Below is a small trained network, with its code and all its weights. Each question gives an input and a target symbol and asks what happens when units are switched off, that is, made to give their printed mean instead of their output.

import numpy as np


def w(rows, s, z=0):
    codes = np.array(rows[::2]) - 128.0
    scale = np.full(codes.shape[1], s)
    scale[-1] = z or s
    return codes * scale


def norm(h):
    return h / np.sqrt((h * h).mean(-1, keepdims=True) + 1e-5)


def f(y):
    return np.maximum(y, 0)


def softmax(a):
    e = np.exp(a - a.max(-1, keepdims=True))
    return e / e.sum(-1, keepdims=True)


def log_softmax(a):
    a = a - a.max(-1, keepdims=True)
    return a - np.log(np.exp(a).sum(-1, keepdims=True))


def net(x, mask):
    ids = ['γζθμφψ'.index(c) for c in x.split()]
    T = len(ids)
    res = E[ids] + P[:T]
    u = 0
    for l in range(2):
        q, k, v = (norm(res) @ M[l].T for M in (Q, K, V))
        z = softmax(np.where(np.tri(T) > 0, q @ k.T / 3**0.5, -1e9)) @ v
        res = res + np.where(mask[u], z, O[l][:, -1]) @ O[l][:, :-1]
        u += 1
        y = f(norm(res) @ A[l][:, :-1].T + A[l][:, -1])
        res = res + np.where(mask[u : u + 4], y, B[l][:, -1]) @ B[l][:, :-1]
        u += 4
    return log_softmax(norm(res)[-1] @ U[:, :-1].T + U[:, -1])


Q, K, V, O, A, B = {}, {}, {}, {}, {}, {}
E = w([
[140,149,146,200,220,87,82,157,104,109,175],'γ',
[191,62,215,120,157,196,99,195,61,68,190],'ζ',
[61,163,36,204,120,23,109,151,144,149,93],'θ',
[241,119,175,187,48,137,140,2,198,153,53],'μ',
[84,87,11,77,5,124,182,135,126,190,6],'φ',
[132,30,98,26,92,216,128,150,59,75,58],'ψ',
],0.00067)
P = w([
[236,81,54,193,162,161,121,83,217,154,194],'0',
[219,160,129,134,103,154,6,112,143,218,146],'1',
[200,174,172,133,62,140,48,90,133,180,89],'2',
[167,97,78,206,145,104,147,101,118,100,194],'3',
[192,120,147,115,123,98,43,101,124,227,149],'4',
[173,142,195,124,50,128,101,93,164,164,80],'5',
[95,137,91,189,157,127,152,129,91,62,165],'6',
[171,98,175,115,142,89,70,85,126,221,150],'7',
[149,133,206,115,57,110,143,78,187,153,93],'8',
[49,167,102,144,183,112,188,156,54,59,162],'9',
[166,81,193,106,163,76,114,66,154,199,163],'10',
[144,132,206,99,59,111,168,75,189,153,120],'11',
[71,176,80,93,217,90,196,253,61,62,129],'12',
],0.00053)
Q[0] = w([
[140,197,173,204,252,96,96,180,73,59,198],'L0H0',
[50,110,3,110,114,131,162,157,58,83,76],'L0H0',
[216,13,209,47,132,252,153,145,25,42,136],'L0H0',
],0.0047)
K[0] = w([
[127,171,173,186,219,100,88,170,114,87,205],'L0H0',
[49,142,3,55,134,136,152,197,101,110,72],'L0H0',
[182,54,184,48,129,231,138,157,69,76,148],'L0H0',
],0.0049)
V[0] = w([
[187,128,168,132,94,224,77,23,184,126,154],'L0H0',
[139,120,138,182,73,106,146,11,186,197,113],'L0H0',
[138,129,126,78,95,164,216,238,121,119,49],'L0H0',
],0.0012)
O[0] = w([
[31,184,6,130,144,64,148,227,64,156,80,209],'L0H0',
[90,127,127,95,198,194,91,197,50,59,170,249],'L0H0',
[150,167,171,195,196,28,92,86,131,136,225,102],'L0H0',
],0.0012)
A[0] = w([
[38,164,85,100,145,117,170,254,38,68,102,6],'L0N0',
[85,137,87,134,144,89,192,224,49,63,99,59],'L0N1',
[195,144,192,99,101,106,112,214,143,135,156,173],'L0N2',
[144,145,141,69,66,108,122,139,182,193,130,139],'L0N3',
],0.0016,0.0011)
B[0] = w([
[141,74,172,59,205,199,160,199,254,171,155,191],'L0N0',
[89,213,119,110,99,116,91,167,82,135,55,224],'L0N1',
[98,157,91,155,134,118,118,106,135,117,100,225],'L0N2',
[116,130,142,156,171,141,121,113,107,114,142,255],'L0N3',
],0.0029,0.00082)
Q[1] = w([
[126,200,169,114,34,137,254,203,219,31,188],'L1H0',
[36,177,154,189,192,110,47,84,73,166,32],'L1H0',
[95,51,76,85,106,111,128,93,85,181,108],'L1H0',
],0.0055)
K[1] = w([
[156,123,46,217,131,142,40,174,128,166,175],'L1H0',
[34,165,252,125,135,76,198,111,155,65,118],'L1H0',
[67,63,165,2,103,117,195,70,74,172,153],'L1H0',
],0.0036)
V[1] = w([
[159,86,97,56,88,182,183,98,110,146,84],'L1H0',
[218,160,76,202,144,222,128,114,189,113,52],'L1H0',
[105,124,99,166,69,110,183,122,160,252,143],'L1H0',
],0.0014)
O[1] = w([
[154,196,173,153,215,121,117,106,169,94,226,172],'L1H0',
[120,60,190,82,147,94,246,96,167,66,194,250],'L1H0',
[122,57,250,228,189,193,113,156,126,133,118,134],'L1H0',
],0.0014,0.0018)
A[1] = w([
[101,125,129,141,11,118,87,111,228,172,141,82],'L1N0',
[190,133,146,97,46,146,177,89,166,193,109,151],'L1N1',
[209,246,154,24,132,137,7,94,137,180,225,2],'L1N2',
[100,154,205,194,160,206,87,113,105,204,171,13],'L1N3',
],0.0019,0.00098)
B[1] = w([
[190,80,161,132,137,143,91,153,87,163,95,155],'L1N0',
[180,102,103,122,188,116,135,107,165,84,172,220],'L1N1',
[182,188,152,125,4,114,143,179,160,173,196,229],'L1N2',
[76,172,136,123,127,197,100,60,119,131,128,254],'L1N3',
],0.0033,0.00076)
U = w([
[72,176,121,41,185,170,163,253,183,148,53,102],'γ',
[94,198,41,151,78,36,168,95,5,58,59,33],'ζ',
[189,25,180,162,120,125,40,168,75,215,50,44],'θ',
[171,21,153,164,213,80,161,65,216,88,254,255],'μ',
[61,186,164,149,165,239,55,25,106,172,141,115],'φ',
[198,203,160,123,21,119,108,155,157,197,226,170],'ψ',
],0.0046,0.00098)

Each question gives the input, a string of symbols that net reads in full, and the target symbol t.
The units are the heads (3 rows each of Q, K, V and O) and the neurons (one row each of A and B). Each row of codes is followed by its name. A weight is (code - 128) times the scale printed after its matrix; where a second scale follows, it is the last column's (O, A, B and U).
mask holds one flag per unit, layer by layer, with each layer's heads first. A switched-off unit (its flag False) gives its mean, the last column of its rows in O or B, instead of its output. The means were averaged over made-up inputs and are rounded, as every weight is.
A unit's drop is (log p(t) with every unit on - log p(t) with that unit switched off) / (log p(t) with every unit on - log p(t) with every unit switched off).
The circuit of an input: a set's keep is (log p(t) with only the set's units on - log p(t) with every unit switched off) / (log p(t) with every unit on - log p(t) with every unit switched off). Starting from all 10 units, units are removed one at a time, each time the one whose removal leaves the highest keep (on an exact tie, the one counted first), for as long as the keep stays at least 0.8.
circuit, biggest first: the units of the circuit, biggest drop first
k most important neurons: the k neurons with the biggest drops, biggest first
top k neurons in layer l: the k neurons of layer l with the biggest drops, biggest first
input φ μ μ ψ μ θ θ ζ ζ φ θ, target φ: circuit, biggest first -> (L1H0, L0H0, L1N3)
input ζ ψ μ γ ψ θ ζ ζ μ ζ, target γ: circuit, biggest first -> (L0N0, L0N1)
input ψ θ θ ζ θ μ ψ γ, target ψ: circuit, biggest first -> (L1H0, L1N2)
input ψ ψ γ ζ μ γ φ μ θ θ ζ, target θ: circuit, biggest first -> (L1H0, L0N2, L0H0)
input θ ψ μ φ φ γ ψ, target ζ: 3 most important neurons -> (L0N1, L0N0, L1N3)
input ζ ψ θ μ ζ γ θ γ ψ ψ ψ φ, target φ: most important neuron -> (L0N3)
input μ μ θ μ ζ ζ θ θ μ θ, target γ: circuit, biggest first -> (L0N0, L0N1)
input μ μ μ ζ ψ ζ θ γ, target θ: top 2 neurons in layer 0 -> (L0N2, L0N0)
input ψ γ ψ φ μ μ φ θ, target φ: circuit, biggest first -> (L0H0, L1H0, L1N3)
input φ φ μ μ γ φ ψ φ, target ψ: circuit, biggest first -> (L0H0, L1H0, L1N2)
input γ μ θ γ ζ ψ, target ψ: circuit, biggest first -> (L1H0, L0H0, L1N2)
input γ φ μ φ ζ, target φ: top 2 neurons in layer 0 -> (L0N2, L0N0)
input φ ψ γ, target γ: 2 most important neurons -> (L0N2, L0N0)
input φ μ γ θ γ γ μ θ θ ζ γ ζ, target ζ: circuit, biggest first -> (L0N2, L1H0, L0H0)
input φ ψ γ μ φ γ μ, target ζ: most important neuron -> (L0N1)
input ψ μ μ φ γ μ θ ζ θ γ γ, target θ: circuit, biggest first -> (L1H0, L0H0)
input μ φ γ ψ μ φ φ θ ψ μ ψ, target ψ: circuit, biggest first -> (L1H0, L1N2)
input μ ψ μ θ μ μ μ θ ψ μ φ, target ψ: circuit, biggest first -> (L1H0, L0H0, L1N2)
input ψ φ φ φ θ ψ ψ μ γ μ φ ψ γ, target ζ: 3 most important neurons -> (L0N2, L0N0, L1N1)
input θ ζ ψ γ ζ, target ψ: circuit, biggest first -> (L1N2)
input φ ψ γ μ μ θ ψ φ φ μ ζ, target φ: 2 most important neurons -> (L0N2, L1N3)
input μ μ μ θ μ γ ψ γ φ γ μ, target φ: top 2 neurons in layer 0 -> (L0N1, L0N2)
input θ φ φ μ θ φ μ θ γ μ ψ θ ψ, target ζ: top 2 neurons in layer 0 -> (L0N0, L0N1)
input θ φ μ γ ψ μ μ, target γ: top 2 neurons in layer 0 -> (L0N0, L0N1)
input ψ μ θ γ μ ψ φ γ γ θ ζ, target θ: top 2 neurons in layer 1 -> (L1N1, L1N3)
